Below is a small trained network, with its code and all its weights. Each question gives an input and a class and asks what happens when units are switched off, that is, made to give their printed mean instead of their output.

import numpy as np


def w(rows, s, z=0):
    codes = np.array(rows[::2]) - 128.0
    scale = np.full(codes.shape[1], s)
    scale[-1] = z or s
    return codes * scale


def f(y):
    return y / 2 * (1 + np.tanh(0.7978845608 * (y + 0.044715 * y**3)))


def log_softmax(a):
    a = a - a.max(-1, keepdims=True)
    return a - np.log(np.exp(a).sum(-1, keepdims=True))


def net(x, mask):
    res = np.array(x, float).reshape(1, 7) / 4 @ E
    y = f(res @ A[0][:, :-1].T + A[0][:, -1])
    res = res + np.where(mask, y, B[0][:, -1]) @ B[0][:, :-1]
    return log_softmax(res[-1] @ U[:, :-1].T + U[:, -1])


A, B = {}, {}
E = w([
[122,124,125],'x0',
[29,202,118],'x1',
[104,105,112],'x2',
[116,118,119],'x3',
[115,116,121],'x4',
[138,136,134],'x5',
[168,139,2],'x6',
],0.009)
A[0] = w([
[124,48,251,95],'N1',
[214,2,151,71],'N2',
[204,122,18,101],'N3',
[112,97,107,234],'N4',
[144,147,72,31],'N5',
[143,53,129,252],'N6',
],0.011,0.0044)
B[0] = w([
[156,52,94,249],'N1',
[4,186,96,255],'N2',
[139,62,148,249],'N3',
[160,144,160,181],'N4',
[67,88,137,143],'N5',
[197,179,168,222],'N6',
],0.022,0.0066)
U = w([
[117,2,106,67],'0',
[1,228,87,74],'1',
[161,134,114,253],'2',
],0.0086,0.0056)

Each question gives the input, the list of numbers given to net, and the class t.
The units are the neurons (one row each of A and B). Each row of codes is followed by its name. A weight is (code - 128) times the scale printed after its matrix; where a second scale follows, it is the last column's (A, B and U).
mask holds one flag per neuron, in row order. A switched-off neuron (its flag False) gives its mean, the last column of its row in B, instead of its output. The means were averaged over made-up inputs and are rounded, as every weight is.
A unit's drop is (log p(t) with every unit on - log p(t) with that unit switched off) / (log p(t) with every unit on - log p(t) with every unit switched off).
The circuit of an input: a set's keep is (log p(t) with only the set's units on - log p(t) with every unit switched off) / (log p(t) with every unit on - log p(t) with every unit switched off). Starting from all 6 units, units are removed one at a time, each time the one whose removal leaves the highest keep (on an exact tie, the one counted first), for as long as the keep stays at least 0.8.
units of the circuit, in order: the units of the circuit, biggest drop first
most important unit: the unit with the biggest drop
k most important neurons: the k neurons with the biggest drops, biggest first
drop of u: that unit's drop, to one decimal
input [-3,5,6,-4,3,-3,6], class 0: most important unit => N2
input [-2,3,6,-4,1,0,-6], class 0: 2 most important neurons => [N1, N2]
input [8,2,3,-6,7,-7,-2], class 2: 2 most important neurons => [N2, N3]
input [3,1,5,7,-3,-4,-3], class 2: units of the circuit, in order => [N2, N3]
input [0,4,-2,-1,3,6,-6], class 0: 2 most important neurons => [N2, N1]
input [-6,-7,8,6,-5,-5,6], class 1: 2 most important neurons => [N2, N1]
input [0,5,8,8,-5,-8,-5], class 2: 2 most important neurons => [N2, N3]
input [-3,4,3,-1,-2,-3,-5], class 0: 3 most important neurons => [N2, N6, N1]
input [2,1,7,5,-7,-6,-2], class 2: 4 most important neurons => [N2, N3, N1, N5]
input [0,5,-3,7,7,-7,-5], class 2: 3 most important neurons => [N2, N3, N5]
input [-3,3,-8,-1,-8,-6,8], class 0: drop of N4 => 0.0
input [3,7,-2,4,-8,-1,8], class 0: drop of N5 => 0.1
input [-2,-8,0,4,8,-7,0], class 1: drop of N2 => 1.4
input [-4,-5,3,1,8,-4,-4], class 1: drop of N3 => 0.5
input [8,4,-1,6,-4,2,8], class 0: units of the circuit, in order => [N3]
